Each row is shifted at random along 5 fixed directions that mean nothing.
Known rows, with every step that occurs
bira-fisu-bisu-bobi-zafu: [-0.93 -0.04  0.42  1.46 -0.45 -0.82 -1.15  1.42  0.85 -1.13  1.50  0.62
  0.88  2.60  0.31  2.46  1.46 -0.19  1.73  0.99  0.35 -2.51  1.66  1.21
  0.34 -0.26  3.25  0.63 -0.34 -0.72 -1.30  1.45 -1.10 -0.70  1.51  0.79
 -1.05 -1.24 -3.78 -1.23 -1.13 -0.56  0.95]
zafu-bobi-bisu-voberof-bira-fisu-nilet-fuziza: [ 2.23 -0.52 -0.38 -2.05  0.82  2.06  2.11  0.22  3.15 -0.68 -1.21 -1.35
 -0.45  0.22  1.75 -1.21 -0.38  0.44 -0.50 -1.38  0.07  1.88 -0.63 -2.10
 -2.19 -1.33 -0.60  2.26  0.49 -0.67  0.17 -2.73  0.87 -0.07  0.08 -0.87
  0.90  1.02  3.26  4.78  1.52  0.11 -0.62]
ruribup-bobi-zafu-nilet-fisu-bisu: [-2.27  0.27 -0.09 -0.75 -0.01  0.09 -1.21 -1.12 -1.99  2.52  3.89  0.30
 -3.06 -1.88 -3.69 -0.77 -0.34  0.54 -0.90 -0.95 -2.66  0.25 -0.92  0.27
 -0.59  1.62 -4.32 -2.25  0.30  3.35  1.44  1.47  1.50  2.17 -0.59  0.32
  0.23  0.64 -0.04 -2.61 -0.11  2.20 -2.89]
voberof-bobi-zafu-nilet-fuziza-fisu: [ 4.91 -0.02 -0.65 -1.45 -1.32  3.74  2.62  1.50  3.87 -2.88 -1.10  1.99
  1.73  3.13  2.64 -0.55  2.09 -1.72  1.59  0.22  3.35  1.60  0.94 -1.92
 -0.07 -1.11  2.17  3.84 -0.06 -3.14 -1.23 -3.65 -0.10 -0.58 -0.20 -0.11
  1.36  0.76  7.68  7.12  0.22  0.45  1.35]
voberof-bobi-zafu-nilet-fisu-bisu: [-0.22 -0.09  1.91 -1.12  0.11 -0.40 -0.12 -0.90 -2.24  1.30  2.02  1.18
 -0.99  1.57 -1.53  0.69  1.15  0.56  0.47 -0.89 -2.05  1.43  0.03 -1.25
 -1.42  0.00 -1.88  0.69  0.84  0.21  2.30 -0.76 -0.01  0.29  0.40 -0.72
  0.51  2.05  2.14  1.00  1.97  2.75 -3.12]
bira-fisu-nilet-fuziza: [-0.38 -1.86  0.42  0.77  1.47  0.16 -1.32  1.29  2.75  2.33  3.50 -1.37
 -1.13 -1.46  0.37  0.01 -0.23  1.62  0.19 -2.06 -0.13 -3.63 -0.20 -0.11
 -2.00 -0.24 -4.46 -1.49 -2.38  1.65  0.71  2.99  5.07  0.71 -1.80  1.73
  0.17 -0.32  0.83 -5.12 -0.20  0.93 -1.75]
zafu-voberof-bobi-bisu-kaso-fisu-nilet-fuziza: [ 1.75 -1.76  0.84  3.11  0.76  0.02  0.20  1.93  1.27 -0.48 -0.88  0.95
  1.69 -0.90  2.97  0.10 -0.49 -0.09  1.17  0.71  3.09 -2.94  0.35  1.06
 -0.57  0.18  2.32 -1.15 -2.46 -3.35 -0.38  2.32  1.18 -1.76 -0.87  1.38
 -1.27 -2.01 -1.07 -4.79 -0.76 -1.19  1.93]
nilet-fuziza-fisu-bisu-kaso-bobi-bira: [ 0.90 -0.20  2.38 -0.06 -0.10 -3.22 -1.38  0.25 -4.64  0.44 -0.62  1.92
  2.67  5.87  1.67  2.52  4.07  0.99  1.91  0.18 -0.77 -0.30  1.80 -1.47
 -0.25 -1.09  1.30  3.19  1.27 -2.04  1.55 -1.29 -3.18 -2.12  1.53 -0.68
  1.09  2.70  1.24  1.87  3.73  1.65 -3.11]
zafu-voberof-bobi-bira-fisu: [ 3.48 -0.97  0.15 -1.07 -0.21 -0.11  1.30  1.43 -2.80 -1.14 -3.65  1.62
  0.38  2.02  3.17  1.10  0.51 -0.35  0.74 -1.92  2.30 -0.56  1.67 -1.65
 -0.39 -1.92  2.62  2.75  0.28 -2.78 -3.20 -2.18 -2.75 -2.40  1.36 -0.76
 -0.54 -1.06  1.37  3.13 -0.17 -0.17  0.43]
kaso-bobi-zafu-voberof-bisu: [-5.82 -0.49  0.80 -0.07 -0.11 -1.81 -1.22 -2.70 -0.57  0.12 -2.54 -3.94
 -2.46 -3.45 -0.92 -1.35 -2.32  1.20 -0.69 -0.80 -3.41  0.33 -1.55  0.93
  4.90 -0.40 -2.08 -1.47  0.21  2.89  1.06  1.32  0.78  0.44  1.67 -1.45
 -0.17 -0.80 -6.01 -1.75  0.50 -0.52  5.57]
ruribup-bisu-kaso-bobi: [-2.06  1.96  0.15  2.41 -2.14 -3.35 -3.35 -2.03 -1.04  0.21 -0.42  3.41
  2.61  4.10 -1.21  1.19  2.69 -0.88 -0.24  5.27 -0.07  1.61  1.74  1.97
  2.83  2.46  3.80  0.01  1.56 -0.45  3.68  1.35 -4.53  0.78  0.02  0.23
  1.15  1.75 -2.79 -0.70  2.04 -0.51  0.86]
ruribup-zafu-voberof-bira-fisu-bisu: [-2.98  0.97 -2.46 -2.23 -0.16 -0.40 -0.65 -1.54 -3.34  2.58  0.84 -1.49
 -5.18 -4.57 -3.39 -3.35 -2.62  0.81 -2.61 -2.53 -2.34  0.51 -1.60  0.02
  1.77  1.19 -4.46 -2.76  0.84  4.86 -0.28  1.13  0.39  2.28 -0.52  0.24
 -0.52 -0.31 -1.38 -2.75 -0.49  0.28 -1.09]
kaso-bobi-bira-fisu-bisu-voberof: [-0.63  0.21 -2.42 -0.81  1.48  0.29 -0.79  1.37 -4.69  0.20 -1.23  0.21
 -1.96  0.45  0.13 -0.35 -0.04  0.19 -0.35 -1.48  0.74 -0.62 -0.13 -0.34
 -0.08  0.49  0.09  0.11  0.97  0.20 -2.20  0.37 -1.58 -0.64  1.39  0.59
 -0.51 -1.12 -1.27 -0.82 -0.74 -1.14 -2.39]
bobi-zafu-ruribup-fuziza-nilet-fisu: [-2.95 -0.54  5.84  2.06 -1.34 -2.90 -3.04 -3.96  2.99  3.87  4.15 -0.52
 -0.54  1.31 -2.11  1.36  2.78  1.31  0.60  2.42 -3.58  1.39 -0.96  0.38
 -1.56 -0.59 -5.87 -0.03  0.04  0.71  7.27  2.37  3.56  2.09 -3.68 -0.83
  3.75  5.10  4.51 -2.42  3.65  3.88 -0.97]
kaso-fisu-bisu-bira: [ 1.40  1.39  0.07 -1.95  0.43 -0.85  1.12 -3.09 -2.62  1.03 -2.57  0.55
 -0.80  1.19 -1.01 -0.89  0.28  0.30 -1.89  1.57 -2.11  5.56 -1.67 -1.58
 -2.28 -0.13 -0.06  1.29  2.95 -1.19  1.94 -2.48 -3.31  0.28 -0.99 -1.70
  1.35  3.47  1.60  3.79  3.38 -0.10 -4.25]
zafu-ruribup-fuziza-fisu-bisu: [-0.85  1.08 -0.97  1.53 -0.38 -1.37 -1.65 -0.32 -2.11  1.34 -0.07  2.81
 -1.74 -0.59 -1.15 -2.41  0.92 -0.50  0.07  1.38  0.17 -1.32 -0.69  0.54
  1.79  1.94 -1.13 -2.03  0.10  0.42  1.66  1.86 -0.09  1.35 -1.58  1.55
  0.61  0.87  2.17 -3.61  0.21  0.93 -1.18]
zafu-bobi-bira-fisu-nilet-fuziza: [-0.27 -1.48  0.60 -3.36  2.22  0.83  3.96 -2.31  3.15  0.34  1.81 -5.50
 -1.95 -4.77 -0.48 -1.71 -4.35  2.31 -3.68 -2.58 -3.75  4.74 -3.48 -2.64
 -2.97 -2.83 -5.88 -0.49  0.18  0.97  2.39 -1.86  4.21 -0.12 -1.42 -3.78
  1.54  2.80  3.81  4.40  1.98  0.46  0.50]
bira-fisu-bisu-kaso-bobi: [ 0.63  2.03 -3.12 -2.16 -0.46  0.95 -0.90  2.52 -3.34 -0.22  0.51  2.13
  1.77  1.98 -1.49  0.16  0.48 -0.91 -1.30 -0.57  1.17 -0.56  2.52 -0.23
  1.41  2.18  0.84 -0.15  0.60  2.57 -1.77 -0.72 -2.48  0.74  1.25  1.62
 -0.97 -0.85 -0.10  0.97 -0.63 -0.94 -3.41]
kaso-bisu-voberof-bobi-zafu-ruribup-fuziza: [-2.83 -1.70  1.08  0.59  2.68 -0.59  1.55 -0.29  1.24 -2.67 -0.71 -4.02
 -1.83 -1.58  1.76 -0.71 -2.20  1.30 -0.19 -0.38 -2.02  0.08 -1.54 -0.24
  2.13 -1.85 -0.39 -1.25 -1.22 -0.81  2.46  0.79  3.18 -2.00  0.40 -1.73
 -0.75  1.45  0.44  1.64  0.55  0.06  5.37]
bobi-bisu-kaso-fisu: [-0.77 -0.33  2.89  0.52 -0.29 -1.58 -2.92  0.91 -3.52  2.45 -0.49  2.62
  7.28  1.03  0.74  2.56  1.10  0.82  1.04 -1.02  1.40 -3.24  1.17  0.47
 -0.65  0.51 -1.67 -1.51 -1.95  0.35  1.54  1.99  0.06 -1.49 -0.57  1.41
 -1.58  0.28 -2.03 -5.26  1.06  0.15 -3.31]
ruribup-fuziza-nilet-fisu-bisu-bobi-zafu-voberof: [ 0.35 -0.95  0.04 -0.46  0.51  1.74  2.78  0.52  1.22 -4.11 -0.81 -2.49
 -1.82  1.47  2.03  0.02 -0.28 -0.27  0.59  0.83  0.82  2.97  0.29 -0.60
  1.62 -1.73  3.74  3.11  0.46 -3.58 -0.72 -1.66 -1.37 -1.77  0.98 -1.44
 -0.22  0.29  1.52  5.53  0.62 -0.94  3.84]
voberof-bisu-kaso-fisu-nilet: [ 3.92  0.57  2.59  2.28 -0.87  0.17 -0.59  1.20  1.88  0.87 -1.78  4.34
  8.18  2.16  1.01  3.34  1.40 -1.50  1.71  2.86  4.68 -1.07  1.40  1.26
 -2.92  1.14  3.27  0.12 -1.39 -3.19 -0.58  0.16 -1.14 -0.66 -1.07  1.42
 -0.67 -1.20 -0.43 -2.71 -0.89 -1.21 -3.30]
ruribup-bobi-bisu-voberof-bira-fisu-nilet: [ 2.06  0.80 -0.66 -1.92  0.29  2.43  1.41  1.27  1.24  0.45 -0.88 -0.32
  2.87 -2.23 -0.64  1.06 -1.62 -0.74 -0.67 -1.83  1.68  0.01 -0.18 -0.38
 -2.94 -0.19 -1.02  0.06 -0.27  1.49 -3.51 -1.95  0.67  0.53  0.48 -0.05
 -0.22 -2.18 -0.89  1.29 -2.54 -1.06 -2.59]
kaso-bisu-bobi-zafu-voberof-bira: [-2.04 -0.34 -0.37  1.17 -0.39 -2.19  0.60 -3.96 -0.64 -1.32 -4.10 -2.79
 -3.88 -1.31  0.36 -1.64 -0.72 -0.18 -0.67  2.78 -1.88  4.54 -1.74  1.02
  4.52 -0.05  3.67  0.94  2.01 -1.83  0.15 -0.64 -2.89 -0.28  1.10 -2.85
  0.71  0.27 -4.81  2.04  1.05 -1.76  6.10]
bira-fisu-bisu-bobi-zafu-nilet-fuziza: [-0.26 -0.01 -1.23  1.62 -0.87  0.87 -1.02 -1.22  5.19  0.11  1.93  0.26
 -3.54  0.60  0.13 -1.57  1.13 -0.43  0.26  2.26 -0.37  0.33 -0.16  1.30
 -0.34  1.10  0.70 -0.26  0.15  0.16  1.89  1.35  1.40  2.06 -1.69  0.79
  0.52  0.48  0.42 -0.28 -0.14  0.66  2.01]
nilet-fuziza-fisu-bisu-kaso-bobi: [ 2.63 -0.03 -1.42 -1.02  1.08  0.14  2.91  2.15 -3.60 -3.33 -0.20  1.68
  3.08  1.36  1.40  0.33 -0.85 -0.59 -1.12 -0.03  2.19  1.68  1.01 -1.31
  0.76 -0.62  3.23  0.82 -0.10 -3.99 -0.61 -1.29 -2.66 -3.35  1.51 -1.12
 -0.65  0.31  3.29  3.34  0.42 -1.35 -0.14]
bisu-kaso-bobi-zafu-voberof-bira-fisu: [-0.95 -0.89  0.59 -1.28 -0.31 -1.59  0.92 -1.65 -2.25  0.30 -0.19 -1.43
  0.29 -1.45  0.71  0.34 -1.56  1.02 -1.35 -1.91 -0.81  1.50 -0.21 -0.83
  0.86 -2.00 -0.88  0.43  0.26 -0.62  0.06 -0.29 -0.91 -1.70  0.65 -2.09
 -0.26  0.24 -0.49  0.81  0.67 -0.49  0.94]
bira-fisu-bisu-kaso-bobi-zafu: [-0.41  2.61 -1.41 -2.92 -1.73  1.45  1.61 -1.75  2.91 -1.32  0.81 -1.01
  0.58  1.18 -2.43 -0.23 -1.20 -0.82 -2.57  2.47 -1.53  5.12  0.40  0.00
  0.90  0.22  1.88  0.78  2.49  1.78  0.86 -2.82 -2.59  1.82  0.36 -1.72
  0.39  1.32  1.21  6.66  0.24 -1.83  0.02]
nilet-fuziza-fisu-bisu: [ 0.99  0.58 -2.29 -1.40  0.26  1.21 -0.74  2.11 -2.71  0.88  0.53  2.22
 -1.65  0.35 -0.61 -2.26  1.14 -0.15  0.43 -2.07  0.90 -2.16  0.26 -1.29
  0.78  1.28 -2.27 -0.20 -0.26  1.48 -1.04  0.11  0.40  0.98 -0.29  2.29
  0.04  0.06  3.49 -1.46  0.19  1.08 -3.55]
ruribup-bobi-bisu-bira-fisu-nilet: [ 2.92  1.59  0.14 -0.61 -0.66  1.18  1.74 -1.11  2.96  0.69 -1.02  1.08
  2.77 -1.26 -1.07  0.87 -1.34 -1.20 -1.56  1.76  1.07  2.67 -0.48  0.23
 -4.21  0.04  0.73  0.04  0.98 -0.37 -0.95 -1.95 -1.23  1.20 -1.30 -0.77
  0.98 -0.50  0.29  2.14 -1.26 -1.21 -2.58]
zafu-bobi-bira-fisu-bisu-kaso: [ 1.82  1.51 -2.25  1.01 -2.12 -0.67 -0.86 -0.50 -2.85  0.05 -2.38  5.40
  1.93  0.59 -0.43 -1.30 -0.23 -1.95 -1.05  2.19  2.76  0.79  1.46  1.40
  1.39  2.46  4.33 -1.00  0.87 -0.93 -0.61  0.11 -5.44  0.38 -1.08  1.21
 -1.04 -1.20 -0.99 -1.18 -1.12 -1.40  0.40]
ruribup-bobi-bisu-kaso-fisu-nilet-fuziza: [ 0.35 -0.33 -0.37  1.20  0.31  1.14 -1.49  1.96  2.46  1.42  1.55  0.56
  1.45 -1.18  0.30 -0.29  0.06  0.18  0.35 -0.12  1.49 -3.48  0.34  1.05
 -1.29  1.44 -1.52 -2.02 -2.15  1.43 -0.14  2.47  2.61  0.95 -1.52  2.55
 -0.69 -1.23 -0.98 -4.87 -0.90 -0.30 -1.43]
bobi-bira-fisu-nilet: [ 4.84 -0.44  0.98  1.02  0.22  0.66  2.23  0.54  1.99  0.00 -1.36  1.81
  3.20 -0.82  0.93  2.04 -1.16 -1.19 -0.14  1.32  3.41  0.62 -0.06  0.29
 -3.89 -0.66  2.14  0.18 -0.57 -3.40 -2.55 -1.16 -0.30 -0.78 -1.10 -0.74
  0.06 -1.82  1.49  0.23 -2.48 -1.38 -1.50]
bira-fisu-bisu-bobi-zafu-ruribup: [ 0.17  2.49 -3.03 -1.29 -2.17  2.83 -0.75 -0.39  5.71 -2.63 -2.07 -0.41
 -2.33  1.52 -1.22 -1.85  0.55 -2.22 -0.28  1.63 -1.22  0.59  1.11  0.22
  1.77  1.49  3.25  0.49  1.44  2.67 -1.27 -3.19 -1.60  3.29  0.82  0.51
 -0.99 -0.43 -0.24  6.63 -1.29 -0.12  2.90]
nilet-fuziza-fisu-bisu-bobi-bira: [-1.81 -0.13 -0.76 -0.55  0.75 -1.75 -0.68 -0.21 -3.73  0.68 -0.63 -1.75
 -2.11 -1.87 -0.48 -0.60 -0.27  0.87 -0.63 -1.49 -2.56 -0.13 -1.38 -0.44
  0.22 -0.32 -2.51 -0.66  0.73  1.42 -0.80  0.12 -0.05 -0.24  0.36 -1.00
  0.61  0.44 -2.77 -1.04  0.43  0.48  0.32]
fuziza-fisu-bisu-bobi-bira: [-1.59  2.59 -1.53 -0.13 -1.93 -1.66 -3.58 -1.30 -2.02  2.22 -2.05  1.01
 -2.10  1.78 -2.08 -0.71  2.99 -0.72  0.02  2.01 -2.15  0.78  0.17  0.69
  1.17  2.36 -0.41  0.65  2.83  3.47 -0.37 -0.77 -3.04  3.20 -0.29  0.66
  1.86  0.98 -3.51  0.04  0.96  0.47 -1.66]
voberof-bira-fisu-bisu: [ 0.95  1.35 -1.21 -1.92 -0.21 -0.87 -0.05 -1.15 -3.29  1.46 -1.55  2.18
 -1.82  0.26 -1.15 -1.60  0.19 -0.10 -1.13 -0.79 -0.62  1.74 -0.30 -1.32
 -0.35  0.48 -0.60  0.42  1.78  0.49  0.22 -1.30 -2.46  0.76  0.05 -0.31
  0.24  1.27  1.60  1.15  1.23  0.74 -3.68]

Rows
[-1.96  1.66  0.15  2.76 -0.89  0.28 -0.53 -2.21  4.55 -0.20 -1.02 -1.46
 -2.36 -3.57 -2.54 -1.82 -1.47 -1.73 -0.93  4.12 -0.26  1.47 -2.13  3.02
  1.84  1.47 -0.26 -2.58  0.01  1.59  1.08  1.80  2.57  2.83 -2.98 -0.01
  1.50  0.00 -0.47 -1.62 -2.46 -0.69  6.17] : fisu-bisu-voberof-bobi-zafu-ruribup-fuziza-nilet
[-3.56  1.38  1.45  3.14 -2.62 -1.48 -4.23 -1.54  2.32  2.21  0.96  0.45
 -1.98  2.06 -2.50  1.14  2.58 -0.77  1.65  3.86 -1.17 -1.33  0.82  3.15
  2.42  2.06  1.48 -0.38  1.01  2.75  0.65  2.88 -0.50  3.17 -0.33  1.63
  1.38 -0.81 -5.11 -4.35 -0.81 -0.28  2.63] : fuziza-nilet-fisu-bisu-voberof-bobi-zafu
[ 1.77  0.32 -0.15  0.77  0.51  2.32  1.95  2.26  3.13 -0.83  0.90 -0.46
  3.50 -3.05 -0.39  0.77 -1.74 -1.25  0.21  0.41  2.30 -1.59 -0.61  0.84
 -1.59  0.51 -0.68 -1.98 -1.93  0.05 -2.34 -0.24  3.25  0.35 -0.85  0.71
 -0.44 -2.23  0.90 -1.41 -3.46 -1.18 -0.20] : kaso-bisu-bobi-zafu-ruribup-fuziza-fisu-nilet
[-3.46 -0.41 -0.31  3.25 -0.66 -1.87 -0.36 -2.68  2.51 -1.27  1.11 -1.97
 -2.31 -4.57 -1.53 -2.03 -3.01 -0.33 -1.53  2.34 -2.65 -0.83 -1.88  2.37
  3.27  0.58  0.66 -4.85 -0.95  0.10  1.94  2.64  1.62  0.50 -0.55 -1.23
 -1.03 -0.91 -2.37 -3.01 -1.91 -0.67  7.26] : nilet-fuziza-fisu-bisu-kaso-bobi-zafu-ruribup
[ 0.97  2.00  1.19  0.78 -1.52 -1.58 -0.83 -0.80 -0.19 -0.31 -1.37  3.97
  0.49  5.23  0.44 -0.51  3.85 -0.86  1.81  3.17  0.16  1.09  0.99 -0.78
  0.99  0.46  3.04  2.36  1.88 -2.23  3.13 -1.28 -3.25  0.45 -0.11  0.41
  1.56  3.26  4.28  2.90  3.10  1.64 -1.63] : voberof-bobi-zafu-ruribup-fuziza-fisu-bisu
[-2.58  0.66 -0.80 -0.41 -1.17  0.49 -2.11 -0.85  3.55  2.46  2.91 -1.81
 -1.70 -1.06 -1.44 -1.27  0.15  0.92 -0.62 -0.37 -1.89 -0.98  0.06  0.57
 -0.16  1.10 -3.48 -1.04 -0.11  4.48  1.83  1.12  2.23  3.07 -1.35  1.56
  0.38  0.29 -1.24 -2.52  0.76  0.52 -1.30] : ruribup-bisu-kaso-bobi-zafu-voberof-bira-fisu-nilet-fuziza
[ 2.87  2.01 -4.06  0.66 -1.04  3.06  0.87  0.34  1.48 -2.58 -2.90  2.93
 -2.13  3.02  0.84 -2.25  1.71 -2.84  0.27  4.25  3.71  3.32  0.10  0.72
  0.87  2.03  6.16  2.17  2.47 -3.38 -1.70 -1.89 -4.20  1.02  0.11  0.77
  0.89 -0.72  2.93  4.45 -1.13 -2.44  0.49] : kaso-bobi-zafu-nilet-fuziza-fisu-bisu-voberof
[-3.57  0.03 -0.86  1.70  0.52 -0.81 -1.03 -0.49  2.60 -0.36  1.18 -1.90
 -3.47 -2.58 -0.40 -2.01 -1.39  0.41 -0.92  1.08 -1.91 -1.66 -1.06  1.41
  2.00  0.57 -1.57 -3.20 -0.94  2.01  2.30  2.73  2.91  1.25 -1.62  0.55
 -0.56  0.53 -0.59 -2.37 -0.90  0.23  3.45] : bira-fisu-bisu-bobi-zafu-ruribup-fuziza
[-0.42  1.81  2.38 -0.14 -1.71 -1.71 -1.28 -2.82  1.77  3.04 -0.34  0.37
  3.38  0.62 -1.56  1.75  0.49  0.11 -0.73  1.97 -1.20  2.39  0.14  0.41
 -2.58  0.23 -1.16  0.43  1.64  1.42  2.24 -1.11 -1.29  1.91 -1.07 -0.95
  1.59  1.23 -1.30  0.15  1.44  0.13 -3.35] : zafu-voberof-bisu-kaso-bobi-bira-fisu-nilet
[ 0.42 -0.98  2.09  3.61  0.09 -2.54 -1.34 -1.31  2.82  1.02  0.21  1.43
  0.01  1.88  2.31  0.52  2.11  0.59  1.40  2.64  0.65 -0.77 -0.16  0.78
 -2.03 -0.67  1.89  0.86 -0.16 -3.76  2.96  2.37 -0.25 -0.80 -1.07  0.08
  1.59  1.23 -0.16 -2.78  1.89  0.43  0.35] : ruribup-bobi-bisu-voberof-bira-fisu-nilet-fuziza
[ 0.45 -0.65 -1.35  0.75 -0.46 -0.43  0.28  0.15 -2.71 -2.17 -3.48 -0.11
 -1.82  1.23  1.50 -0.51  0.75 -0.80  1.18  0.62  1.38  0.39  0.94  0.58
  4.72  0.38  5.34  1.92  0.61 -1.92 -3.11 -0.85 -3.56 -1.28  2.36 -0.15
 -1.12 -2.03 -3.40  1.22 -0.54 -1.58  3.63] : fisu-bisu-kaso-bobi-zafu-voberof-bira
[-2.05 -0.80  0.62  0.29  0.24  1.31  0.09 -0.58  1.53  0.04  2.03 -1.88
 -0.10 -2.36 -1.34  1.52 -1.64 -0.01  0.42 -1.20 -0.75 -0.66 -0.64  1.50
 -0.01 -0.04 -1.15 -1.64 -1.00  2.30 -1.14  0.94  3.20  0.37  0.69 -0.60
 -1.07 -2.12 -3.89 -1.12 -3.04  0.28  3.23] : bira-fisu-bisu-voberof-bobi-zafu-nilet
[ 1.32  2.51 -2.98  0.21 -1.64  0.84 -1.16  0.00 -0.93  0.54 -1.81  2.52
 -2.88  1.76 -1.38 -2.16  2.18 -1.73  0.01  2.43  0.06 -0.12  0.55  0.61
  0.81  2.62  1.71  0.17  2.08  1.69 -1.48 -1.08 -2.93  2.84 -0.71  2.37
  0.62 -0.32  0.56  0.40 -0.42 -0.38 -2.57] : kaso-bobi-zafu-ruribup-fuziza-fisu-bisu-bira
[-1.59 -0.24 -0.77  1.71 -0.75 -0.01 -1.51 -1.04  4.08  2.89  2.20 -1.24
 -3.54 -3.59 -1.57 -2.31 -1.22  0.54 -1.25  0.76 -1.05 -1.89 -1.15  1.85
 -0.56  1.60 -3.24 -2.99 -0.70  3.60  1.04  3.07  3.05  3.18 -2.61  1.75
  0.81 -1.03 -1.65 -5.43 -0.92 -0.09  1.33] : ruribup-zafu-bobi-bisu-bira-fisu-nilet-fuziza
[ 0.75  2.79 -1.15 -2.02 -1.92  2.36 -1.13 -1.47  4.37  1.98 -1.29  0.23
  1.06 -0.33 -2.49 -0.39  0.35 -1.31 -0.84  0.59 -0.24  1.88 -0.16 -0.12
 -2.24  1.63 -1.67  0.40  1.52  4.09 -0.53 -3.08 -0.07  4.17 -1.00  0.61
  0.94  0.02  0.07  2.92 -0.66  0.10 -3.42] : zafu-ruribup-bisu-voberof-bira-fisu-nilet
[-0.07  1.03 -1.24 -0.54 -0.71  1.16  2.11  0.48  1.28 -2.28  1.19 -0.39
  1.22 -0.28 -0.86 -0.01 -1.58 -0.92 -1.31  2.15  0.73  1.89  0.23  0.90
  1.98  0.13  2.43 -0.59  0.33 -0.29 -0.58 -0.52 -1.00 -0.12  0.27 -0.68
 -0.40 -0.55  1.05  2.41 -1.63 -2.31  1.92] : ruribup-fuziza-fisu-bisu-kaso-bobi-zafu
[ 2.83  2.09 -1.78 -4.83 -0.77  3.65  1.50  0.17  4.77  0.00 -0.94 -0.80
  0.29  1.74  0.01 -1.77  0.29 -0.29 -1.56 -1.05 -0.56  3.57  0.57 -2.70
 -2.74 -0.31 -1.94  2.86  1.75  2.52  0.73 -4.94 -0.14  2.48 -0.77 -0.14
  1.28  2.29  5.56  7.94  2.20  0.39 -4.00] : voberof-bisu-kaso-bobi-bira-fisu-nilet-fuziza
[ 1.76 -2.27  0.91 -1.70  1.74  1.36  3.44  0.36  1.38 -2.53  2.09 -1.70
  0.52  0.47  2.48  0.50 -0.91  1.18  0.31 -2.71 -0.32  1.34 -0.26 -2.03
 -1.88 -3.01 -0.13  1.71 -1.04 -2.87  1.16 -1.65  2.09 -3.06  0.94 -2.06
 -0.89  1.40  3.88  4.60  1.16  1.28  1.12] : voberof-bira-fisu-bisu-kaso-bobi-zafu-nilet-fuziza
[ 0.42 -0.21 -0.84  1.19 -0.32  0.21 -0.75 -0.05  3.41  0.76 -0.70 -0.47
 -2.29 -0.80  1.24 -1.50  0.20  0.01  0.04  0.64  0.34 -0.84 -0.20  0.41
 -1.01  0.35 -0.30  0.00 -0.17 -0.06  0.17  0.82  0.88  1.25 -1.29  0.93
  0.58 -0.59 -0.52 -1.77  0.14 -0.20  0.62] : zafu-voberof-bisu-bobi-bira-fisu-nilet-fuziza
[-0.59 -0.18 -1.01  3.06 -2.11 -1.75 -3.20  0.29 -2.21  0.34 -1.98  2.05
 -2.37  2.99  1.36 -0.77  3.81 -0.83  2.86  1.85  1.67 -2.93  1.95  1.77
  5.28  1.97  4.48  1.50  0.36 -0.68 -1.91  1.64 -3.21  0.44  1.23  2.43
 -0.28 -2.01 -3.84 -3.76  0.02 -0.52  2.16] : nilet-fuziza-fisu-bisu-kaso-bobi-zafu-voberof-bira
[ 3.61 -1.50  2.33  1.71  0.33  0.21  1.46  1.60  1.16 -0.43 -0.57  1.55
  3.81  0.69  2.14  3.05 -0.12 -0.35  1.87 -0.35  3.86 -2.28  1.14  0.36
 -3.34 -1.55  2.47  1.04 -1.71 -3.75 -2.39  0.30 -0.21 -2.27  0.15  0.66
 -0.90 -2.41 -0.12 -1.87 -1.64 -0.57 -0.91] : ruribup-zafu-voberof-bisu-bira-fisu-nilet
[-2.77  0.92 -0.26  0.52 -1.02 -1.17 -3.83  1.29 -3.00  2.26  4.51  1.54
  1.09  2.13 -2.94  1.54  2.10  0.24  0.26  0.08 -0.55 -2.84  2.42  1.58
  1.73  2.88 -1.78 -1.65 -0.44  4.19  1.16  2.89  0.01  1.56  0.45  2.48
 -0.39 -0.24 -2.31 -4.62  0.03  1.14 -2.70] : ruribup-zafu-nilet-fisu-bisu-kaso-bobi
[-0.57 -1.10 -0.83  1.25  1.81  0.46  0.47  1.46 -2.23 -2.11 -0.89  0.09
 -0.47  0.21  1.86 -0.37 -0.22  0.00  1.19 -0.52  1.82 -1.33 -0.80 -0.03
  0.93 -0.74  1.66 -0.06 -0.68 -3.08 -0.86  1.12 -0.07 -2.39  0.88  0.30
 -0.75 -0.78  0.88 -0.81 -0.97 -0.96  1.44] : bobi-zafu-ruribup-fuziza-fisu-bisu-voberof
[ 1.43 -0.24 -0.24 -0.58  0.36  0.37  1.61 -1.07 -2.89  0.11 -0.69  0.45
 -2.38 -0.86 -0.85 -0.38 -0.72 -0.29 -0.72 -0.34 -1.18  2.18 -0.92 -0.52
 -1.68 -0.09  0.12  0.09  1.17 -0.81 -0.92 -1.23 -1.47 -0.23 -0.09 -0.74
  0.13 -0.11 -0.16  0.83 -0.09  0.34 -1.07] : voberof-bobi-zafu-nilet-fisu-bisu-bira
[ 1.45 -1.09 -0.08  1.97 -0.36 -0.39  1.49 -0.12 -1.25 -2.51 -3.33 -0.04
 -2.69  0.29  2.23 -0.64  0.80 -1.15  1.44  1.64  1.97  1.34 -0.14  0.63
  2.92 -0.49  4.88  2.25  0.39 -4.38 -2.33 -0.54 -2.45 -1.71  0.89 -0.80
  0.00 -1.20 -0.89  1.15 -0.54 -0.97  4.49] : ruribup-fuziza-nilet-fisu-bisu-bobi-zafu-voberof-bira
